Here is a tiny trained network, its code and every weight. The questions are about switching its units off for an input and a target symbol, where a switched-off unit gives its printed mean instead of its output.

import numpy as np


def w(rows, s, z=0):
    codes = np.array(rows[::2]) - 128.0
    scale = np.full(codes.shape[1], s)
    scale[-1] = z or s
    return codes * scale


def norm(h):
    return h / np.sqrt((h * h).mean(-1, keepdims=True) + 1e-5)


def f(y):
    return np.maximum(y, 0)


def softmax(a):
    e = np.exp(a - a.max(-1, keepdims=True))
    return e / e.sum(-1, keepdims=True)


def log_softmax(a):
    a = a - a.max(-1, keepdims=True)
    return a - np.log(np.exp(a).sum(-1, keepdims=True))


def net(x, mask):
    ids = ['βγδζηθλμξπσψ'.index(c) for c in x.split()]
    T = len(ids)
    res = E[ids] + P[:T]
    u = 0
    for l in range(3):
        q, k, v = (norm(res) @ M[l].T for M in (Q, K, V))
        z = softmax(np.where(np.tri(T) > 0, q @ k.T / 2**0.5, -1e9)) @ v
        res = res + np.where(mask[u], z, O[l][:, -1]) @ O[l][:, :-1]
        u += 1
        y = f(norm(res) @ A[l][:, :-1].T + A[l][:, -1])
        res = res + np.where(mask[u : u + 4], y, B[l][:, -1]) @ B[l][:, :-1]
        u += 4
    return log_softmax(norm(res)[-1] @ U[:, :-1].T + U[:, -1])


Q, K, V, O, A, B = {}, {}, {}, {}, {}, {}
E = w([
[124,160,130,126],'β',
[131,158,126,88],'γ',
[121,68,95,190],'δ',
[174,132,110,177],'ζ',
[175,53,202,99],'η',
[116,150,155,99],'θ',
[64,110,143,103],'λ',
[113,142,146,102],'μ',
[108,146,99,139],'ξ',
[96,115,115,115],'π',
[148,145,204,171],'σ',
[6,148,113,100],'ψ',
],0.011)
P = w([
[104,86,247,109],'0',
[152,103,183,147],'1',
[185,105,154,171],'2',
[215,105,148,184],'3',
[219,105,138,182],'4',
[209,96,148,192],'5',
],0.0016)
Q[0] = w([
[189,21,36,80],'L0H0',
[255,185,218,16],'L0H0',
],0.0054)
K[0] = w([
[153,94,216,57],'L0H0',
[254,204,123,128],'L0H0',
],0.0078)
V[0] = w([
[3,62,154,194],'L0H0',
[114,205,188,225],'L0H0',
],0.0041)
O[0] = w([
[228,111,41,157,224],'L0H0',
[90,91,108,254,255],'L0H0',
],0.0048,0.00084)
A[0] = w([
[113,169,110,92,120],'L0N0',
[132,91,152,102,7],'L0N1',
[150,91,150,190,108],'L0N2',
[158,254,117,147,184],'L0N3',
],0.0072,0.0012)
B[0] = w([
[155,148,167,3,190],'L0N0',
[127,85,68,111,153],'L0N1',
[125,108,199,84,243],'L0N2',
[81,79,146,124,250],'L0N3',
],0.0057,0.0025)
Q[1] = w([
[128,254,202,126],'L1H0',
[172,73,90,147],'L1H0',
],0.0072)
K[1] = w([
[161,60,255,147],'L1H0',
[102,122,73,72],'L1H0',
],0.0089)
V[1] = w([
[4,55,104,81],'L1H0',
[103,148,145,61],'L1H0',
],0.0031)
O[1] = w([
[59,47,37,177,252],'L1H0',
[175,4,115,150,175],'L1H0',
],0.0029,0.0015)
A[1] = w([
[113,79,113,97,143],'L1N0',
[191,2,116,168,2],'L1N1',
[57,102,47,102,134],'L1N2',
[153,96,169,112,153],'L1N3',
],0.0067,0.0024)
B[1] = w([
[175,145,67,143,225],'L1N0',
[36,149,84,58,245],'L1N1',
[213,173,155,238,254],'L1N2',
[204,254,143,230,222],'L1N3',
],0.0041,0.0029)
Q[2] = w([
[172,65,254,93],'L2H0',
[202,225,211,136],'L2H0',
],0.0055)
K[2] = w([
[189,1,125,110],'L2H0',
[121,85,221,110],'L2H0',
],0.0065)
V[2] = w([
[218,66,226,156],'L2H0',
[119,3,141,94],'L2H0',
],0.0039)
O[2] = w([
[216,2,76,161,255],'L2H0',
[163,12,221,134,29],'L2H0',
],0.0037,0.00093)
A[2] = w([
[132,68,97,145,236],'L2N0',
[62,93,140,12,80],'L2N1',
[102,165,3,104,7],'L2N2',
[109,174,80,141,112],'L2N3',
],0.0043,0.0015)
B[2] = w([
[113,87,81,55,253],'L2N0',
[37,3,136,37,201],'L2N1',
[96,123,229,96,218],'L2N2',
[186,200,137,86,192],'L2N3',
],0.0045,0.0018)
U = w([
[11,95,169,182,73],'β',
[61,112,172,10,215],'γ',
[66,40,60,110,167],'δ',
[53,241,109,116,183],'ζ',
[202,24,173,82,50],'η',
[183,173,168,91,57],'θ',
[159,117,76,139,188],'λ',
[235,174,67,65,169],'μ',
[146,180,85,202,179],'ξ',
[119,125,130,117,5],'π',
[187,129,208,203,122],'σ',
[129,106,110,125,84],'ψ',
],0.011,0.0028)

Each question gives the input, a string of symbols that net reads in full, and the target symbol t.
The units are the heads (2 rows each of Q, K, V and O) and the neurons (one row each of A and B). Each row of codes is followed by its name. A weight is (code - 128) times the scale printed after its matrix; where a second scale follows, it is the last column's (O, A, B and U).
mask holds one flag per unit, layer by layer, with each layer's heads first. A switched-off unit (its flag False) gives its mean, the last column of its rows in O or B, instead of its output. The means were averaged over made-up inputs and are rounded, as every weight is.
A unit's drop is (log p(t) with every unit on - log p(t) with that unit switched off) / (log p(t) with every unit on - log p(t) with every unit switched off).
The circuit of an input: a set's keep is (log p(t) with only the set's units on - log p(t) with every unit switched off) / (log p(t) with every unit on - log p(t) with every unit switched off). Starting from the 12 units with the biggest drops (on a tie, the unit counted first), units are removed one at a time, each time the one whose removal leaves the highest keep (on an exact tie, the one counted first), for as long as the keep stays at least 0.8.
units of the circuit, in order: the units of the circuit, biggest drop first
most important unit: the unit with the biggest drop
top k neurons: the k neurons with the biggest drops, biggest first
top k neurons in layer l: the k neurons of layer l with the biggest drops, biggest first
drop when u is switched off: that unit's drop, to one decimal
input μ σ λ γ ζ, target δ: most important unit : L1N1
input ξ π θ, target ξ: top 4 neurons : L0N2, L1N3, L1N1, L0N3
input σ δ ψ ζ, target ζ: units of the circuit, in order : L1N1, L2H0, L1N2, L0N3
input λ π ζ, target μ: units of the circuit, in order : L0H0, L1N1, L1N2
input θ ψ σ μ, target σ: units of the circuit, in order : L0H0, L1N1
input ψ β μ, target β: top 2 neurons : L1N3, L1N1
input η γ λ λ, target δ: units of the circuit, in order : L1H0, L0H0
input γ θ η γ ζ, target η: top 2 neurons : L0N2, L1N2
input β γ θ μ ψ λ, target ζ: top 3 neurons : L1N2, L0N3, L2N3
input η δ λ, target δ: top 3 neurons in layer 0 : L0N2, L0N1, L0N0
input λ λ ζ, target δ: units of the circuit, in order : L1H0, L1N1, L1N2, L0N2
input ξ ψ γ θ ζ μ, target ζ: units of the circuit, in order : L0N2, L2H0
input θ δ σ θ, target σ: top 2 neurons in layer 1 : L1N3, L1N1
input β η μ, target η: most important unit : L2H0
input λ μ π μ λ, target μ: top 3 neurons : L1N2, L0N3, L1N0
input π π μ, target μ: top 4 neurons : L1N3, L1N1, L0N2, L1N0
input λ θ σ η π μ, target η: top 3 neurons in layer 1 : L1N1, L1N2, L1N0
input σ π λ λ μ, target σ: top 2 neurons : L1N3, L1N1
input ψ ξ π, target ζ: drop when L1H0 is switched off : -0.1
input λ β ψ θ, target β: drop when L0H0 is switched off : 1.3
input ψ ζ θ μ ξ λ, target ξ: drop when L2H0 is switched off : 0.2
input ξ θ σ β λ μ, target β: top neuron in layer 1 : L1N2
